Below is a small trained network, with its code and all its weights. Each question gives an input and a target symbol and asks what happens when units are switched off, that is, made to give their printed mean instead of their output.

import numpy as np


def w(rows, s, z=0):
    codes = np.array(rows[::2]) - 128.0
    scale = np.full(codes.shape[1], s)
    scale[-1] = z or s
    return codes * scale


def f(y):
    return np.maximum(y, 0)


def softmax(a):
    e = np.exp(a - a.max(-1, keepdims=True))
    return e / e.sum(-1, keepdims=True)


def log_softmax(a):
    a = a - a.max(-1, keepdims=True)
    return a - np.log(np.exp(a).sum(-1, keepdims=True))


def net(x, mask):
    ids = ['γδζηλμξπσψω'.index(c) for c in x.split()]
    T = len(ids)
    res = E[ids] + P[:T]
    r = res
    for j in range(2):
        rows = slice(2 * j, 2 * j + 2)
        q, k, v = (r @ M[0][rows].T for M in (Q, K, V))
        z = softmax(np.where(np.tri(T) > 0, q @ k.T / 2**0.5, -1e9)) @ v
        o = O[0][rows]
        res = res + np.where(mask[j], z, o[:, -1]) @ o[:, :-1]
    y = f(res @ A[0][:, :-1].T + A[0][:, -1])
    res = res + np.where(mask[2:26], y, B[0][:, -1]) @ B[0][:, :-1]
    return log_softmax(res[-1] @ U[:, :-1].T + U[:, -1])


Q, K, V, O, A, B = {}, {}, {}, {}, {}, {}
E = w([
[134,162,123],'γ',
[75,155,207],'δ',
[5,9,104],'ζ',
[154,166,125],'η',
[80,119,163],'λ',
[105,170,222],'μ',
[161,199,162],'ξ',
[165,159,105],'π',
[169,84,95],'σ',
[169,180,148],'ψ',
[129,157,114],'ω',
],0.012)
P = w([
[31,238,167],'0',
[139,254,112],'1',
[123,211,112],'2',
[100,214,110],'3',
[80,153,134],'4',
[97,150,130],'5',
[81,163,146],'6',
[46,171,153],'7',
[36,158,145],'8',
[114,165,132],'9',
[50,165,153],'10',
[39,163,159],'11',
],0.0073)
Q[0] = w([
[130,216,106],'head 1',
[60,254,123],'head 1',
[24,153,240],'head 2',
[119,191,41],'head 2',
],0.0082)
K[0] = w([
[53,100,151],'head 1',
[9,130,95],'head 1',
[66,78,68],'head 2',
[76,99,182],'head 2',
],0.014)
V[0] = w([
[128,62,6],'head 1',
[214,190,144],'head 1',
[61,53,159],'head 2',
[142,116,180],'head 2',
],0.013)
O[0] = w([
[135,221,30,2],'head 1',
[23,169,200,81],'head 1',
[255,31,101,137],'head 2',
[122,61,222,108],'head 2',
],0.0084,0.0057)
A[0] = w([
[51,129,177,160],'neuron 1',
[114,95,143,7],'neuron 2',
[154,91,98,85],'neuron 3',
[95,76,111,43],'neuron 4',
[69,129,170,45],'neuron 5',
[65,52,91,50],'neuron 6',
[68,195,198,118],'neuron 7',
[113,165,192,168],'neuron 8',
[152,128,118,15],'neuron 9',
[168,138,102,92],'neuron 10',
[118,109,137,2],'neuron 11',
[156,141,67,174],'neuron 12',
[141,159,75,42],'neuron 13',
[208,145,197,193],'neuron 14',
[109,2,132,140],'neuron 15',
[187,125,55,138],'neuron 16',
[165,115,203,160],'neuron 17',
[163,208,127,168],'neuron 18',
[49,68,37,131],'neuron 19',
[170,129,164,20],'neuron 20',
[159,119,122,19],'neuron 21',
[78,149,87,21],'neuron 22',
[112,112,136,16],'neuron 23',
[183,123,182,17],'neuron 24',
],0.011,0.0078)
B[0] = w([
[223,184,109,247],'neuron 1',
[54,42,226,129],'neuron 2',
[200,158,153,155],'neuron 3',
[176,198,182,135],'neuron 4',
[13,165,218,174],'neuron 5',
[134,197,188,142],'neuron 6',
[246,149,80,246],'neuron 7',
[214,126,89,223],'neuron 8',
[121,200,38,130],'neuron 9',
[86,178,139,155],'neuron 10',
[2,142,222,128],'neuron 11',
[48,121,132,179],'neuron 12',
[219,203,58,140],'neuron 13',
[75,37,169,201],'neuron 14',
[103,146,61,188],'neuron 15',
[81,155,211,197],'neuron 16',
[99,82,127,190],'neuron 17',
[83,68,86,173],'neuron 18',
[108,205,135,147],'neuron 19',
[32,117,209,129],'neuron 20',
[67,194,60,133],'neuron 21',
[234,207,74,129],'neuron 22',
[96,110,48,128],'neuron 23',
[39,95,228,132],'neuron 24',
],0.0086,0.011)
U = w([
[176,174,109,77],'γ',
[146,105,145,120],'δ',
[24,254,107,199],'ζ',
[178,189,136,65],'η',
[139,86,65,255],'λ',
[140,153,210,87],'μ',
[153,227,222,7],'ξ',
[187,190,83,140],'π',
[174,158,76,64],'σ',
[180,200,178,58],'ψ',
[197,153,78,56],'ω',
],0.0074,0.0071)

Each question gives the input, a string of symbols that net reads in full, and the target symbol t.
The units are the heads (2 rows each of Q, K, V and O) and the neurons (one row each of A and B). Each row of codes is followed by its name. A weight is (code - 128) times the scale printed after its matrix; where a second scale follows, it is the last column's (O, A, B and U).
mask holds one flag per unit, heads first, then neurons. A switched-off unit (its flag False) gives its mean, the last column of its rows in O or B, instead of its output. The means were averaged over made-up inputs and are rounded, as every weight is.
A unit's drop is (log p(t) with every unit on - log p(t) with that unit switched off) / (log p(t) with every unit on - log p(t) with every unit switched off).
The circuit of an input: a set's keep is (log p(t) with only the set's units on - log p(t) with every unit switched off) / (log p(t) with every unit on - log p(t) with every unit switched off). Starting from the 12 units with the biggest drops (on a tie, the unit counted first), units are removed one at a time, each time the one whose removal leaves the highest keep (on an exact tie, the one counted first), for as long as the keep stays at least 0.8.
units of the circuit, in order: the units of the circuit, biggest drop first
unit that matters most: the unit with the biggest drop
top k neurons: the k neurons with the biggest drops, biggest first
which heads matter: for each layer, one digit per head in row order, 1 if its drop is at least 0.15 and else 0, layers parted by /
drop of u: that unit's drop, to one decimal
input ζ π π π ω, target ζ: units of the circuit, in order -> head 1; neuron 16; neuron 12; neuron 7
input π λ γ λ ξ ζ ω, target ζ: top 2 neurons -> neuron 7; neuron 16
input ψ ξ π π π ω ψ λ ζ, target ζ: unit that matters most -> neuron 15
input λ μ ξ μ ζ ζ λ η λ μ η λ, target λ: units of the circuit, in order -> head 2; neuron 1
input λ ζ λ η ζ ψ ψ ζ ξ, target ζ: units of the circuit, in order -> head 1; neuron 16; neuron 12; neuron 7
input π δ ψ γ σ ψ λ λ δ γ, target λ: which heads matter -> 00
input λ π η, target λ: units of the circuit, in order -> neuron 16; neuron 1; neuron 14; head 1
input ω ζ ζ π ζ, target ζ: units of the circuit, in order -> neuron 19; neuron 7
input π π μ ζ ζ δ ζ σ π γ, target ζ: units of the circuit, in order -> head 1; neuron 16; neuron 12; neuron 7
input σ ξ π ψ λ ζ η, target ζ: top 3 neurons -> neuron 16; neuron 7; neuron 12
input ζ π π σ ψ, target ζ: top 2 neurons -> neuron 16; neuron 12
input η π π ζ ψ, target ζ: drop of neuron 7 -> 0.3
input ζ σ σ, target ζ: drop of head 1 -> 0.4
input δ γ ω ψ η ζ λ λ ξ ψ, target λ: drop of neuron 18 -> 0.2
input λ σ π λ ω ψ λ λ λ μ, target λ: drop of neuron 5 -> 0.1
